Below are the code and all the weights of a small trained network. Each question names an input and a class and asks about switching units off, where a switched-off unit gives its printed mean instead of its output.

import numpy as np


def w(rows, s, z=0):
    codes = np.array(rows[::2]) - 128.0
    scale = np.full(codes.shape[1], s)
    scale[-1] = z or s
    return codes * scale


def f(y):
    return np.maximum(y, 0)


def log_softmax(a):
    a = a - a.max(-1, keepdims=True)
    return a - np.log(np.exp(a).sum(-1, keepdims=True))


def net(x, mask):
    res = np.array(x, float).reshape(1, 6) / 4 @ E
    y = f(res @ A[0][:, :-1].T + A[0][:, -1])
    res = res + np.where(mask, y, B[0][:, -1]) @ B[0][:, :-1]
    return log_softmax(res[-1] @ U[:, :-1].T + U[:, -1])


A, B = {}, {}
E = w([
[178,64,33,127,115,111,49,216,106,57,156,109],'x0',
[163,94,85,153,133,1,214,123,154,137,105,75],'x1',
[64,94,127,111,113,116,160,98,41,140,110,109],'x2',
[158,91,143,117,156,83,74,71,66,235,129,155],'x3',
[145,153,118,164,205,150,89,136,55,136,121,55],'x4',
[51,58,68,145,71,151,111,191,192,140,57,218],'x5',
],0.0093)
A[0] = w([
[103,104,18,149,139,150,53,189,73,116,68,92,184],'N1',
[62,149,202,130,130,229,76,92,65,237,110,123,196],'N2',
[111,87,56,159,73,102,131,161,232,166,123,175,255],'N3',
[113,132,159,129,109,128,94,107,106,183,162,158,55],'N4',
[96,183,129,101,136,143,189,170,199,105,139,123,133],'N5',
[120,155,126,111,58,181,168,172,174,54,191,176,33],'N6',
[72,133,112,183,150,140,193,150,107,55,117,101,166],'N7',
[134,165,172,102,40,185,123,177,199,71,146,149,171],'N8',
[185,170,127,96,161,150,122,138,129,49,174,106,160],'N9',
[136,132,155,140,150,132,99,141,193,143,108,196,185],'N10',
[81,86,106,149,135,95,131,167,47,138,105,98,101],'N11',
[202,199,138,138,226,163,122,168,62,83,190,85,102],'N12',
[106,174,192,132,166,204,178,84,97,168,93,173,165],'N13',
[117,115,136,95,140,142,123,116,130,134,157,95,37],'N14',
[122,92,97,116,162,157,32,220,122,145,136,254,115],'N15',
[130,183,211,179,125,157,143,113,250,138,100,181,146],'N16',
],0.008,0.0037)
B[0] = w([
[110,148,143,165,58,191,180,246,192,70,249,141,226],'N1',
[118,84,192,11,171,84,168,58,128,95,49,131,248],'N2',
[163,214,58,206,67,130,95,190,110,194,158,112,235],'N3',
[85,112,125,69,150,116,155,79,114,117,93,148,164],'N4',
[82,87,158,101,112,143,145,106,182,55,127,158,181],'N5',
[70,113,129,144,49,191,159,122,129,78,178,210,192],'N6',
[89,93,183,101,132,154,123,81,204,30,103,171,177],'N7',
[24,52,130,124,79,190,247,152,182,36,170,214,213],'N8',
[146,117,124,144,104,118,139,195,100,182,110,110,203],'N9',
[126,131,196,56,85,148,187,107,170,130,145,122,182],'N10',
[90,136,193,84,130,160,99,151,171,33,140,103,175],'N11',
[184,159,55,144,196,55,36,155,103,201,132,43,234],'N12',
[125,119,182,98,214,109,115,68,102,146,141,98,219],'N13',
[136,133,151,149,146,109,155,159,120,149,143,159,136],'N14',
[67,86,116,118,30,202,151,194,108,72,174,191,226],'N15',
[1,74,242,4,133,98,207,85,168,65,77,174,212],'N16',
],0.0071,0.013)
U = w([
[103,112,204,72,193,140,161,78,141,82,103,128,150],'0',
[104,115,117,156,2,237,153,210,168,39,174,173,225],'1',
[185,162,35,220,169,123,83,186,96,213,148,57,10],'2',
],0.0072,0.0013)

Each question gives the input, the list of numbers given to net, and the class t.
The units are the neurons (one row each of A and B). Each row of codes is followed by its name. A weight is (code - 128) times the scale printed after its matrix; where a second scale follows, it is the last column's (A, B and U).
mask holds one flag per neuron, in row order. A switched-off neuron (its flag False) gives its mean, the last column of its row in B, instead of its output. The means were averaged over made-up inputs and are rounded, as every weight is.
A unit's drop is (log p(t) with every unit on - log p(t) with that unit switched off) / (log p(t) with every unit on - log p(t) with every unit switched off).
The circuit of an input: a set's keep is (log p(t) with only the set's units on - log p(t) with every unit switched off) / (log p(t) with every unit on - log p(t) with every unit switched off). Starting from the 12 units with the biggest drops (on a tie, the unit counted first), units are removed one at a time, each time the one whose removal leaves the highest keep (on an exact tie, the one counted first), for as long as the keep stays at least 0.8.
circuit, biggest first: the units of the circuit, biggest drop first
k most important neurons: the k neurons with the biggest drops, biggest first
drop of u: that unit's drop, to one decimal
input [-5,4,7,-2,7,8], class 0: 2 most important neurons	(N15, N8)
input [-8,8,1,4,6,-8], class 2: circuit, biggest first	(N12, N16)
input [-2,-7,7,-6,7,-5], class 0: circuit, biggest first	(N2)
input [-3,5,-4,-5,7,0], class 0: 4 most important neurons	(N3, N7, N1, N15)
input [-5,6,-8,-1,5,5], class 0: 3 most important neurons	(N1, N16, N15)
input [-6,5,-5,7,-4,5], class 0: 2 most important neurons	(N16, N1)
input [1,4,8,2,5,-6], class 2: 2 most important neurons	(N12, N16)
input [5,6,-8,-8,7,-7], class 2: drop of N12	0.1
input [-2,1,-4,5,3,2], class 0: drop of N10	0.0
input [8,2,-1,-2,3,-5], class 2: drop of N12	0.1
input [6,-4,-3,-7,6,-7], class 2: drop of N12	0.9
